Where the symbols take the objects:
QZ: §>BS, %>NB, +>JR
PR: §>FD, %>SZ, +>SQ
QF: §>GR, %>NT, +>BN
CG: §>ZS, %>HQ, +>TT
RZ: §>FP, %>JD, +>FD
BP: §>BN, %>LL, +>HC
SZ: §>CF, %>PR, +>RL
ZS: §>TQ, %>SB, +>CG
JR: §>QZ, %>GB, +>TN
HZ: §>CT, %>QP, +>JT
FQ: §>DL, %>JN, +>RD
PZ: §>NJ, %>TN, +>GB
LG: §>RD, %>HC, +>LL
GR: §>JD, %>FP, +>QF
BN: §>QF, %>DT, +>BP
HB: §>HC, %>RD, +>JN
HQ: §>BM, %>CG, +>SB
DT: §>LL, %>BN, +>NT
DG: §>RP, %>JT, +>QP
JD: §>RL, %>RZ, +>GR
CF: §>RR, %>SQ, +>SZ
RD: §>FQ, %>HB, +>LG
FP: §>NT, %>GR, +>RZ
GB: §>PZ, %>JR, +>NB
RL: §>SZ, %>FD, +>JD
TT: §>CG, %>BM, +>BS
NB: §>GB, %>QZ, +>ZM
TQ: §>JT, %>RP, +>ZS
NJ: §>PF, %>FC, +>PZ
RR: §>CD, %>RC, +>CF
CD: §>FC, %>PF, +>RR
CT: §>JN, %>DL, +>HZ
DL: §>QP, %>CT, +>FQ
RC: §>SQ, %>RR, +>PF
RP: §>SB, %>TQ, +>DG
JT: §>HZ, %>DG, +>TQ
PF: §>RC, %>CD, +>NJ
FC: §>TN, %>NJ, +>CD
SB: §>HQ, %>ZS, +>RP
SQ: §>PR, %>CF, +>RC
TN: §>JR, %>PZ, +>FC
FD: §>RZ, %>RL, +>PR
HC: §>BP, %>LG, +>HB
LL: §>LG, %>BP, +>DT
NT: §>DT, %>QF, +>FP
BS: §>TT, %>ZM, +>QZ
QP: §>DG, %>HZ, +>DL
JN: §>HB, %>FQ, +>CT
ZM: §>NB, %>BS, +>BM
BM: §>ZM, %>TT, +>HQ

In the rows, 460 means zero.

The rows follow the links: the fewer symbols apart two objects are, the more alike their rows tend to be.

Each row is also shifted at random along 5 hidden directions that mean nothing.

Name the object of each row.
[ 612  526  409  470  496  507  512  465  347  362  507  415  533  469  475  491  500  479  470  387  473  483  536  536  478  483  421  448  508  591  503  462  452  381  482  493  456  523  455  458  483]
object: NT
[ 308  527  315  472  321  461  488  450  543  602  418  325  368  375  584  402  281  510  452  526  386  451  376  240  345  327  408  461  432  456  531  470  337  409  453  389  442  304  462  627  498]
object: QP
[ 895  443  522  393  554  447  371  411  490  338  430  608  432  551  373  431  482  472  467  533  561  367  433  528  401  365  431  480  401  469  348  502  526  370  397  473  392  548  408  521  384]
object: FC
[ 461  479  490  589  367  508  470  575  363  514  574  559  425  411  449  571  522  434  506  341  428  590  415  546  481  558  546  468  381  442  403  384  448  538  518  396  509  435  583  394  491]
object: ZS
[ 302  411  446  379  558  278  463  473  527  437  389  396  323  435  579  536  368  441  447  493  535  404  405  365  568  500  372  511  245  347  550  439  527  596  413  455  443  410  398  473  352]
object: SB
[ 812  547  389  430  431  558  465  462  480  509  413  327  508  474  478  425  436  505  393  503  454  453  514  445  448  362  400  409  526  596  498  564  426  386  465  497  457  457  419  514  554]
object: BP
[ 691  560  403  565  357  454  519  600  477  614  501  379  362  400  546  550  395  405  419  403  367  545  385  460  523  461  504  412  297  481  485  439  445  629  529  379  512  312  521  455  543]
object: FQ
[ 628  495  555  572  393  530  431  457  365  417  551  635  504  419  360  375  550  476  531  396  409  566  389  537  360  541  571  560  556  422  360  427  301  451  477  381  477  439  578  403  470]
object: SQ
[ 373  452  509  543  309  628  399  352  444  470  508  591  582  428  339  261  529  502  504  494  367  510  429  419  231  435  577  516  749  439  349  468  244  296  467  409  448  454  579  461  496]
object: RC
[ 717  386  463  435  423  493  335  517  536  528  492  580  490  527  313  461  527  485  384  510  465  416  444  539  406  436  573  475  345  501  381  545  337  507  424  304  403  373  467  447  471]
object: GB
[ 663  428  422  450  402  468  356  347  530  420  474  547  485  443  483  363  489  489  429  537  489  405  381  320  305  392  504  528  528  451  414  474  321  332  391  375  371  409  537  533  390]
object: CD
[ 406  502  495  539  452  491  470  412  340  334  538  528  533  400  464  411  526  478  537  368  451  525  449  491  398  581  478  542  596  447  454  398  375  384  478  473  459  511  541  422  435]
object: FD
[ 149  373  450  460  391  589  383  396  503  568  471  549  437  488  403  430  423  517  491  490  471  429  455  342  319  345  439  379  578  466  362  412  511  203  435  489  403  498  486  575  479]
object: PF
[ 426  411  345  438  373  391  399  376  557  467  447  401  514  372  571  400  487  485  371  533  453  442  403  282  396  471  527  583  467  422  548  540  222  481  387  327  387  292  550  460  383]
object: HQ
[ 209  477  329  513  383  538  520  402  439  531  499  269  562  401  655  542  552  393  389  402  469  498  517  327  524  485  457  348  687  557  565  429  529  365  523  558  469  487  565  413  506]
object: LL
[ 436  377  477  525  415  377  397  360  523  456  479  499  490  353  621  454  598  344  406  440  487  505  272  305  501  576  596  564  561  296  490  391  370  562  442  402  443  384  636  330  325]
object: RR
[ 833  553  323  488  454  487  455  589  330  422  607  496  358  471  526  629  386  594  517  341  497  495  455  513  475  470  379  483  183  628  470  412  404  402  466  345  396  356  492  579  480]
object: FP
[ 300  442  526  491  447  583  468  421  420  473  456  540  466  493  398  465  486  457  522  476  496  474  543  504  397  370  419  345  597  496  349  423  652  276  494  599  482  643  457  507  509]
object: CG
[ 530  522  480  388  472  515  518  402  503  455  351  335  635  484  337  261  465  432  406  544  356  425  581  521  437  420  498  444  676  529  510  621  328  501  476  501  515  473  358  400  567]
object: BN
[ 167  539  378  558  306  521  504  446  358  467  549  430  482  346  530  418  409  549  542  420  380  566  477  373  317  480  437  530  540  476  493  434  283  324  468  395  467  389  566  548  492]
object: JT

Start here and follow the symbols in turn, left to right. Where do you end up?
Answers are names.
[ 376  355  454  360  560  418  396  384  504  361  439  551  462  541  424  488  480  472  451  523  577  321  511  442  436  403  417  446  446  478  405  455  566  328  406  505  381  552  406  516  372]
§ § §: BS
[ 196  544  355  393  394  530  580  479  435  471  411  317  588  490  331  277  355  526  443  518  286  385  643  502  307  354  455  440  578  600  538  571  231  401  493  390  482  388  352  539  596]
% % % §: BP
[ 193  360  546  450  479  404  470  499  401  381  506  566  629  470  308  462  641  380  414  413  413  446  534  641  485  603  654  504  524  438  416  462  401  589  498  405  494  502  516  254  449]
% § %: QZ
[ 503  491  465  386  490  454  502  508  531  547  374  340  455  507  423  436  402  418  400  501  405  417  493  501  546  413  461  399  443  490  515  531  492  581  476  494  495  444  347  422  519]
% % § §: JD
[ 266  551  488  495  441  464  560  465  330  337  466  442  531  396  415  353  393  543  568  437  371  537  536  540  384  518  403  553  528  449  502  469  304  425  476  466  526  478  429  487  503]
+ § + % §: RP
[ 698  398  440  503  401  595  336  316  517  428  493  536  580  462  489  471  657  420  374  502  570  444  460  375  384  375  532  405  699  539  340  470  510  236  429  512  375  566  592  452  422]
+ + + §: FC
[ 465  495  390  505  450  521  501  423  405  425  496  336  531  449  609  570  559  403  431  381  524  485  534  425  569  494  427  363  620  570  527  417  613  377  512  589  473  562  518  404  485]
§ + + § +: NT
[ 504  451  408  539  294  585  410  508  439  519  571  579  564  459  350  458  549  502  431  448  390  497  496  521  312  438  610  471  487  550  376  499  278  398  501  302  433  381  592  473  527]
+ § % +: HQ
[ 389  461  431  420  442  461  492  490  560  614  393  362  422  473  452  433  399  416  394  502  385  436  422  402  503  417  466  400  447  450  508  490  454  552  478  441  481  368  409  467  505]
+ + + §: BN
[ 323  523  571  448  556  278  600  576  457  462  377  386  384  442  428  467  396  340  475  441  362  486  455  602  616  570  470  448  323  329  524  437  526  783  508  496  596  462  346  325  487]
+ § %: CT
[ 872  521  487  468  565  471  487  467  440  422  426  340  432  472  576  607  488  417  434  412  585  514  490  494  655  489  338  364  435  515  507  459  714  509  483  642  510  606  403  407  480]
§ § + % % %: LL
[ 807  610  590  461  542  468  562  475  310  249  415  485  533  456  296  311  431  526  565  449  402  522  543  687  418  490  376  533  522  469  446  536  403  485  463  539  552  590  353  441  516]
+ % §: DG
[ 439  518  452  624  331  541  479  515  362  502  574  516  454  359  515  517  498  478  517  379  421  612  398  459  418  533  509  488  498  461  418  395  397  445  515  430  509  434  602  457  507]
% § + § %: ZS
[ 525  371  584  525  395  614  341  348  525  528  454  577  547  472  403  425  629  378  439  502  518  517  414  417  434  420  553  373  737  417  332  435  610  345  472  582  467  606  571  362  476]
% § + § § §: QZ
[ 355  313  408  487  372  475  343  522  526  622  562  559  433  468  495  607  542  452  374  418  482  467  382  410  494  516  597  463  327  456  426  428  415  525  463  306  390  306  593  408  437]
% % % %: PZ
[ 670  456  513  503  465  423  430  500  573  615  436  470  294  456  522  512  419  375  443  462  467  499  284  390  554  435  495  408  354  348  445  402  585  601  462  472  477  405  474  431  456]
§ % %: SZ
